Here is a tiny trained network, its code and every weight. The questions are about switching its units off for an input and a target symbol, where a switched-off unit gives its printed mean instead of its output.

import numpy as np


def w(rows, s, z=0):
    codes = np.array(rows[::2]) - 128.0
    scale = np.full(codes.shape[1], s)
    scale[-1] = z or s
    return codes * scale


def f(y):
    return np.maximum(y, 0)


def softmax(a):
    e = np.exp(a - a.max(-1, keepdims=True))
    return e / e.sum(-1, keepdims=True)


def log_softmax(a):
    a = a - a.max(-1, keepdims=True)
    return a - np.log(np.exp(a).sum(-1, keepdims=True))


def net(x, mask):
    ids = ['αβγδεζηθλμξπσφψω'.index(c) for c in x.split()]
    T = len(ids)
    res = E[ids] + P[:T]
    u = 0
    for l in range(2):
        q, k, v = (res @ M[l].T for M in (Q, K, V))
        z = softmax(np.where(np.tri(T) > 0, q @ k.T / 3**0.5, -1e9)) @ v
        res = res + np.where(mask[u], z, O[l][:, -1]) @ O[l][:, :-1]
        u += 1
        y = f(res @ A[l][:, :-1].T + A[l][:, -1])
        res = res + np.where(mask[u : u + 4], y, B[l][:, -1]) @ B[l][:, :-1]
        u += 4
    return log_softmax(res[-1] @ U[:, :-1].T + U[:, -1])


Q, K, V, O, A, B = {}, {}, {}, {}, {}, {}
E = w([
[38,237,52],'α',
[150,166,133],'β',
[185,115,251],'γ',
[221,209,134],'δ',
[119,101,208],'ε',
[160,134,39],'ζ',
[91,115,101],'η',
[133,83,112],'θ',
[189,81,78],'λ',
[183,124,68],'μ',
[188,50,56],'ξ',
[119,123,136],'π',
[56,73,108],'σ',
[213,135,122],'φ',
[170,161,141],'ψ',
[65,205,129],'ω',
],0.02)
P = w([
[94,171,40],'0',
[182,171,215],'1',
[66,182,11],'2',
[193,173,223],'3',
[60,204,3],'4',
[189,167,226],'5',
[85,233,7],'6',
[192,159,225],'7',
[77,245,5],'8',
[198,153,230],'9',
],0.0068)
Q[0] = w([
[104,37,231],'0.h1',
[78,227,115],'0.h1',
[250,70,254],'0.h1',
],0.0088)
K[0] = w([
[124,8,115],'0.h1',
[60,108,116],'0.h1',
[189,62,122],'0.h1',
],0.014)
V[0] = w([
[3,173,10],'0.h1',
[81,237,11],'0.h1',
[27,245,24],'0.h1',
],0.0057)
O[0] = w([
[135,167,138,178],'0.h1',
[237,89,100,253],'0.h1',
[2,142,114,238],'0.h1',
],0.0037,0.0057)
A[0] = w([
[72,131,35,82],'0.n1',
[44,108,254,132],'0.n2',
[190,52,138,1],'0.n3',
[125,156,73,115],'0.n4',
],0.013,0.0083)
B[0] = w([
[190,150,133,254],'0.n1',
[181,105,1,204],'0.n2',
[212,97,83,164],'0.n3',
[105,135,194,235],'0.n4',
],0.016,0.006)
Q[1] = w([
[93,110,58],'1.h1',
[128,205,133],'1.h1',
[131,4,212],'1.h1',
],0.014)
K[1] = w([
[85,137,41],'1.h1',
[160,140,79],'1.h1',
[249,32,159],'1.h1',
],0.013)
V[1] = w([
[110,177,146],'1.h1',
[144,86,126],'1.h1',
[186,148,247],'1.h1',
],0.011)
O[1] = w([
[39,58,45,207],'1.h1',
[149,2,163,53],'1.h1',
[160,150,168,254],'1.h1',
],0.0079,0.0053)
A[1] = w([
[59,164,219,35],'1.n1',
[86,197,202,166],'1.n2',
[142,74,133,214],'1.n3',
[10,97,254,4],'1.n4',
],0.014)
B[1] = w([
[67,142,204,144],'1.n1',
[138,69,74,242],'1.n2',
[63,128,171,254],'1.n3',
[81,253,232,128],'1.n4',
],0.016,0.0095)
U = w([
[94,248,78,65],'α',
[129,83,91,70],'β',
[129,65,132,66],'γ',
[187,116,95,45],'δ',
[53,61,119,68],'ε',
[189,199,108,127],'ζ',
[133,130,124,130],'η',
[6,173,205,215],'θ',
[102,195,144,255],'λ',
[171,233,188,115],'μ',
[125,110,145,137],'ξ',
[81,155,136,167],'π',
[32,185,154,178],'σ',
[92,232,162,245],'φ',
[123,133,120,134],'ψ',
[40,184,111,198],'ω',
],0.014,0.0089)

Each question gives the input, a string of symbols that net reads in full, and the target symbol t.
The units are the heads (3 rows each of Q, K, V and O) and the neurons (one row each of A and B). Each row of codes is followed by its name. A weight is (code - 128) times the scale printed after its matrix; where a second scale follows, it is the last column's (O, A, B and U).
mask holds one flag per unit, layer by layer, with each layer's heads first. A switched-off unit (its flag False) gives its mean, the last column of its rows in O or B, instead of its output. The means were averaged over made-up inputs and are rounded, as every weight is.
A unit's drop is (log p(t) with every unit on - log p(t) with that unit switched off) / (log p(t) with every unit on - log p(t) with every unit switched off).
The circuit of an input: a set's keep is (log p(t) with only the set's units on - log p(t) with every unit switched off) / (log p(t) with every unit on - log p(t) with every unit switched off). Starting from all 10 units, units are removed one at a time, each time the one whose removal leaves the highest keep (on an exact tie, the one counted first), for as long as the keep stays at least 0.8.
circuit, biggest first: the units of the circuit, biggest drop first
unit that matters most: the unit with the biggest drop
k most important neurons: the k neurons with the biggest drops, biggest first
drop when u is switched off: that unit's drop, to one decimal
input μ ε ω α β μ ε, target α: circuit, biggest first => (0.n2; 1.h1; 1.n2)
input ψ ε ε, target ε: 4 most important neurons => (0.n2; 0.n1; 1.n3; 0.n4)
input φ θ φ σ β ω ε, target ω: 2 most important neurons => (1.n2; 0.n2)
input φ φ φ φ, target μ: 2 most important neurons => (1.n2; 0.n2)
input φ μ θ φ α δ σ, target α: circuit, biggest first => (0.n1; 1.h1; 0.h1)
input γ ε δ γ φ ω ε, target ω: 3 most important neurons => (0.n2; 1.n2; 0.n1)
input φ ε α ε ξ σ ω θ, target θ: unit that matters most => 1.n3
input θ η γ ω, target α: circuit, biggest first => (0.n2; 1.n3; 1.n2; 1.h1)
input μ ε φ α ε θ γ α μ, target α: 2 most important neurons => (1.n3; 0.n3)
input ε α θ θ φ θ, target θ: 3 most important neurons => (1.n3; 1.n2; 0.n1)
input ε φ ε, target ε: 4 most important neurons => (0.n2; 1.n3; 0.n1; 0.n4)
input φ θ φ φ ψ ω ξ γ, target δ: 2 most important neurons => (0.n2; 0.n3)
input α ε η φ λ δ ε ω, target α: drop when 0.n1 is switched off => -0.1
input δ σ γ δ ε μ δ μ ζ, target ζ: unit that matters most => 0.n1
input π γ δ θ σ α ε σ ε, target α: drop when 1.n2 is switched off => 0.2
input γ θ ε α η, target α: drop when 0.n1 is switched off => 0.7
input σ α μ θ φ, target α: drop when 1.n3 is switched off => 0.4
